Below is a small trained network, with its code and all its weights. Each question gives an input and a target symbol and asks what happens when units are switched off, that is, made to give their printed mean instead of their output.

import numpy as np


def w(rows, s, z=0):
    codes = np.array(rows[::2]) - 128.0
    scale = np.full(codes.shape[1], s)
    scale[-1] = z or s
    return codes * scale


def norm(h):
    return h / np.sqrt((h * h).mean(-1, keepdims=True) + 1e-5)


def softmax(a):
    e = np.exp(a - a.max(-1, keepdims=True))
    return e / e.sum(-1, keepdims=True)


def log_softmax(a):
    a = a - a.max(-1, keepdims=True)
    return a - np.log(np.exp(a).sum(-1, keepdims=True))


def net(x, mask):
    ids = ['αγδεζηθλμξπστφψω'.index(c) for c in x.split()]
    T = len(ids)
    res = E[ids] + P[:T]
    u = 0
    for l in range(2):
        r = norm(res)
        for j in range(3):
            rows = slice(3 * j, 3 * j + 3)
            q, k, v = (r @ M[l][rows].T for M in (Q, K, V))
            z = softmax(np.where(np.tri(T) > 0, q @ k.T / 3**0.5, -1e9)) @ v
            o = O[l][rows]
            res = res + np.where(mask[u + j], z, o[:, -1]) @ o[:, :-1]
        u += 3
    return log_softmax(norm(res)[-1] @ U[:, :-1].T + U[:, -1])


Q, K, V, O = {}, {}, {}, {}
E = w([
[48,120,84,81,140,29,196,209,124,111],'α',
[160,64,67,105,10,84,140,105,117,105],'γ',
[123,60,113,106,177,100,150,207,125,38],'δ',
[100,143,65,114,61,123,74,146,158,79],'ε',
[78,125,82,135,128,116,159,77,159,139],'ζ',
[162,135,166,152,103,119,129,251,92,122],'η',
[68,119,161,152,97,105,69,148,88,123],'θ',
[112,112,161,114,143,64,188,136,49,162],'λ',
[192,180,151,125,146,125,144,53,91,65],'μ',
[129,92,86,166,196,135,144,203,206,182],'ξ',
[86,175,160,179,84,116,109,179,175,51],'π',
[130,132,77,129,95,119,181,161,113,214],'σ',
[91,173,184,181,94,121,149,130,90,196],'τ',
[116,66,150,58,128,168,153,108,193,181],'φ',
[90,227,121,63,116,150,129,99,128,93],'ψ',
[150,166,130,175,29,153,115,138,135,160],'ω',
],0.023)
P = w([
[133,146,164,112,66,9,81,119,130,143],'0',
[131,139,143,117,70,26,105,120,158,145],'1',
[134,129,146,116,82,33,112,117,147,154],'2',
[110,126,147,111,85,76,105,111,99,121],'3',
[107,118,132,102,82,75,107,111,127,132],'4',
[118,121,143,128,81,88,114,121,116,122],'5',
[107,99,125,114,91,101,123,119,103,103],'6',
[113,109,116,99,99,91,120,129,114,98],'7',
],0.011)
Q[0] = w([
[176,73,126,137,255,165,120,145,146,117],'0.h0',
[198,163,152,175,151,136,139,205,148,160],'0.h0',
[141,172,111,140,107,132,143,143,77,82],'0.h0',
[241,90,156,149,90,107,190,116,85,171],'0.h1',
[111,116,153,142,48,162,79,75,117,115],'0.h1',
[111,155,86,108,124,135,140,122,224,218],'0.h1',
[95,200,211,168,157,131,60,115,75,130],'0.h2',
[169,157,117,97,137,134,70,89,182,42],'0.h2',
[120,160,116,105,179,101,194,25,110,143],'0.h2',
],0.06)
K[0] = w([
[99,86,39,189,179,130,167,198,182,119],'0.h0',
[103,139,91,203,68,114,116,199,130,142],'0.h0',
[181,190,127,134,144,83,122,165,86,108],'0.h0',
[254,123,199,173,98,113,155,115,119,194],'0.h1',
[121,177,145,199,109,178,77,111,78,117],'0.h1',
[102,125,103,82,121,208,165,81,193,212],'0.h1',
[87,228,165,206,101,91,64,106,68,114],'0.h2',
[196,173,141,128,117,153,66,77,191,36],'0.h2',
[113,143,131,85,157,87,187,39,166,156],'0.h2',
],0.055)
V[0] = w([
[169,50,139,150,219,188,130,143,191,148],'0.h0',
[174,150,72,217,171,107,100,89,82,101],'0.h0',
[171,134,143,97,182,192,107,57,122,115],'0.h0',
[193,76,215,131,108,66,148,135,67,82],'0.h1',
[126,75,200,219,88,156,83,67,172,108],'0.h1',
[210,158,144,135,87,191,152,97,91,196],'0.h1',
[60,65,183,176,41,83,111,191,110,198],'0.h2',
[172,1,48,96,85,93,61,124,113,131],'0.h2',
[99,88,150,136,175,82,200,62,89,154],'0.h2',
],0.047)
O[0] = w([
[159,108,116,153,199,225,76,204,116,94,42],'0.h0',
[129,152,110,164,190,76,49,96,173,221,96],'0.h0',
[116,112,49,131,103,216,42,72,79,136,64],'0.h0',
[216,98,239,82,74,99,161,110,96,123,200],'0.h1',
[177,120,153,174,106,146,3,98,134,122,121],'0.h1',
[218,114,63,186,102,217,204,127,135,150,94],'0.h1',
[3,110,165,171,27,65,158,159,114,145,254],'0.h2',
[155,26,73,65,19,17,166,85,177,127,160],'0.h2',
[84,56,122,155,181,117,102,95,58,189,113],'0.h2',
],0.023,0.077)
Q[1] = w([
[104,84,67,151,192,138,53,182,139,125],'1.h0',
[231,71,124,141,128,187,113,154,94,101],'1.h0',
[91,127,151,135,100,104,108,123,110,135],'1.h0',
[117,173,134,104,158,109,131,139,151,101],'1.h1',
[144,103,94,108,172,147,155,139,144,117],'1.h1',
[154,81,195,118,37,149,217,231,105,43],'1.h1',
[138,85,129,133,113,119,144,165,136,96],'1.h2',
[171,95,168,192,87,114,55,147,168,174],'1.h2',
[2,65,106,164,66,56,159,219,146,102],'1.h2',
],0.056)
K[1] = w([
[47,40,61,141,148,98,101,176,144,135],'1.h0',
[139,68,122,103,70,112,187,168,109,92],'1.h0',
[174,127,166,140,163,119,97,109,101,127],'1.h0',
[162,90,123,154,149,98,124,162,162,132],'1.h1',
[182,146,109,94,164,125,155,97,132,121],'1.h1',
[156,78,127,77,89,229,197,227,104,47],'1.h1',
[141,132,90,125,146,148,129,123,124,152],'1.h2',
[159,101,148,161,73,26,108,83,156,172],'1.h2',
[150,47,125,181,112,176,155,254,153,72],'1.h2',
],0.054)
V[1] = w([
[140,55,206,179,101,27,157,170,160,118],'1.h0',
[188,68,133,171,150,50,49,86,132,195],'1.h0',
[208,8,135,196,171,193,42,224,151,143],'1.h0',
[88,60,129,181,171,66,142,173,163,62],'1.h1',
[143,65,144,178,144,139,96,234,194,129],'1.h1',
[173,163,142,199,218,13,185,140,183,172],'1.h1',
[84,253,135,33,80,147,172,32,45,111],'1.h2',
[176,177,101,129,232,121,129,116,171,186],'1.h2',
[57,130,86,39,86,181,128,117,80,123],'1.h2',
],0.044)
O[1] = w([
[153,150,62,166,169,83,96,124,72,98,222],'1.h0',
[199,141,141,161,179,98,159,165,135,106,101],'1.h0',
[137,157,163,146,116,4,168,129,122,121,2],'1.h0',
[156,121,134,111,113,186,104,189,130,173,179],'1.h1',
[113,128,104,92,77,119,123,149,93,159,123],'1.h1',
[150,157,185,118,118,91,148,159,180,218,126],'1.h1',
[126,82,159,164,162,179,150,63,193,50,158],'1.h2',
[98,131,162,113,76,88,141,92,140,164,16],'1.h2',
[99,97,93,141,129,161,137,88,97,64,146],'1.h2',
],0.037,0.082)
U = w([
[26,140,137,78,217,76,214,109,115,125,98],'α',
[250,2,83,139,79,91,149,86,151,163,75],'γ',
[182,54,192,45,205,105,93,155,125,104,87],'δ',
[123,206,50,94,119,89,127,130,238,76,111],'ε',
[134,67,100,174,220,124,109,169,194,168,154],'ζ',
[180,174,192,135,117,125,232,181,135,75,124],'η',
[69,63,190,191,83,39,45,112,126,105,32],'θ',
[141,18,179,151,177,115,183,88,39,188,83],'λ',
[209,182,165,119,166,112,118,35,108,134,254],'μ',
[156,191,85,88,113,111,104,165,82,206,201],'ξ',
[124,235,173,134,155,139,65,141,164,80,145],'π',
[91,102,45,191,130,109,244,113,156,180,75],'σ',
[106,154,167,250,150,153,158,116,83,177,123],'τ',
[113,107,70,145,126,161,127,99,47,53,130],'φ',
[74,118,160,88,109,203,153,70,189,162,158],'ψ',
[183,160,76,233,61,150,114,127,194,145,96],'ω',
],0.0072,0.006)

Each question gives the input, a string of symbols that net reads in full, and the target symbol t.
The units are the heads (3 rows each of Q, K, V and O). Each row of codes is followed by its name. A weight is (code - 128) times the scale printed after its matrix; where a second scale follows, it is the last column's (O and U).
mask holds one flag per head, layer by layer. A switched-off head (its flag False) gives its mean, the last column of its rows in O, instead of its output. The means were averaged over made-up inputs and are rounded, as every weight is.
A unit's drop is (log p(t) with every unit on - log p(t) with that unit switched off) / (log p(t) with every unit on - log p(t) with every unit switched off).
The circuit of an input: a set's keep is (log p(t) with only the set's units on - log p(t) with every unit switched off) / (log p(t) with every unit on - log p(t) with every unit switched off). Starting from all 6 units, units are removed one at a time, each time the one whose removal leaves the highest keep (on an exact tie, the one counted first), for as long as the keep stays at least 0.8.
circuit, biggest first: the units of the circuit, biggest drop first
unit that matters most: the unit with the biggest drop
which heads matter: for each layer, one digit per head in row order, 1 if its drop is at least 0.15 and else 0, layers parted by /
drop when u is switched off: that unit's drop, to one decimal
input η θ η σ λ, target λ: circuit, biggest first => [0.h2; 0.h1]
input θ η ξ η γ δ ε, target ξ: circuit, biggest first => [0.h0; 1.h2]
input η η η θ η η μ α, target α: which heads matter => 011 / 100
input φ η θ φ θ θ ψ ω, target ψ: circuit, biggest first => [0.h2; 1.h0]
input ξ η γ η η σ, target ξ: circuit, biggest first => [0.h0; 1.h2]
input τ θ σ θ τ ψ γ, target ψ: circuit, biggest first => [0.h2; 1.h0; 0.h0]
input ψ ε μ η η φ θ, target θ: circuit, biggest first => [0.h2; 0.h1]
input η τ δ, target δ: circuit, biggest first => [0.h1; 0.h0; 0.h2]
input θ μ η ψ, target ψ: unit that matters most => 0.h1
input α θ φ α ξ σ, target ξ: circuit, biggest first => [1.h2; 0.h0]
input ω θ ψ η σ, target ψ: which heads matter => 001 / 100
input ζ θ ε, target ε: which heads matter => 011 / 000
input ζ δ η ψ η σ δ, target ψ: which heads matter => 011 / 100
input ψ θ γ, target ψ: circuit, biggest first => [1.h0; 0.h2; 0.h1]
input ζ γ ξ, target ξ: circuit, biggest first => [0.h0; 1.h2]
input η τ η γ, target γ: which heads matter => 001 / 000
input σ γ ξ ξ η δ λ, target ξ: which heads matter => 100 / 001
input π μ ω σ, target σ: circuit, biggest first => [0.h1]
input γ ψ σ α δ ζ, target ψ: which heads matter => 001 / 100
input η η θ γ α ψ τ θ, target ψ: circuit, biggest first => [0.h2; 1.h0; 0.h0]
input λ φ γ ψ η σ, target ψ: circuit, biggest first => [0.h2; 1.h0]
input η ξ η θ η α η α, target ξ: unit that matters most => 0.h0
input γ η τ ω, target ω: which heads matter => 110 / 000
input θ ε γ γ η π θ η, target η: which heads matter => 110 / 000
input η λ τ γ α α, target α: which heads matter => 010 / 000
input ζ φ η α ζ ψ ζ τ, target ψ: drop when 1.h2 is switched off => -0.2
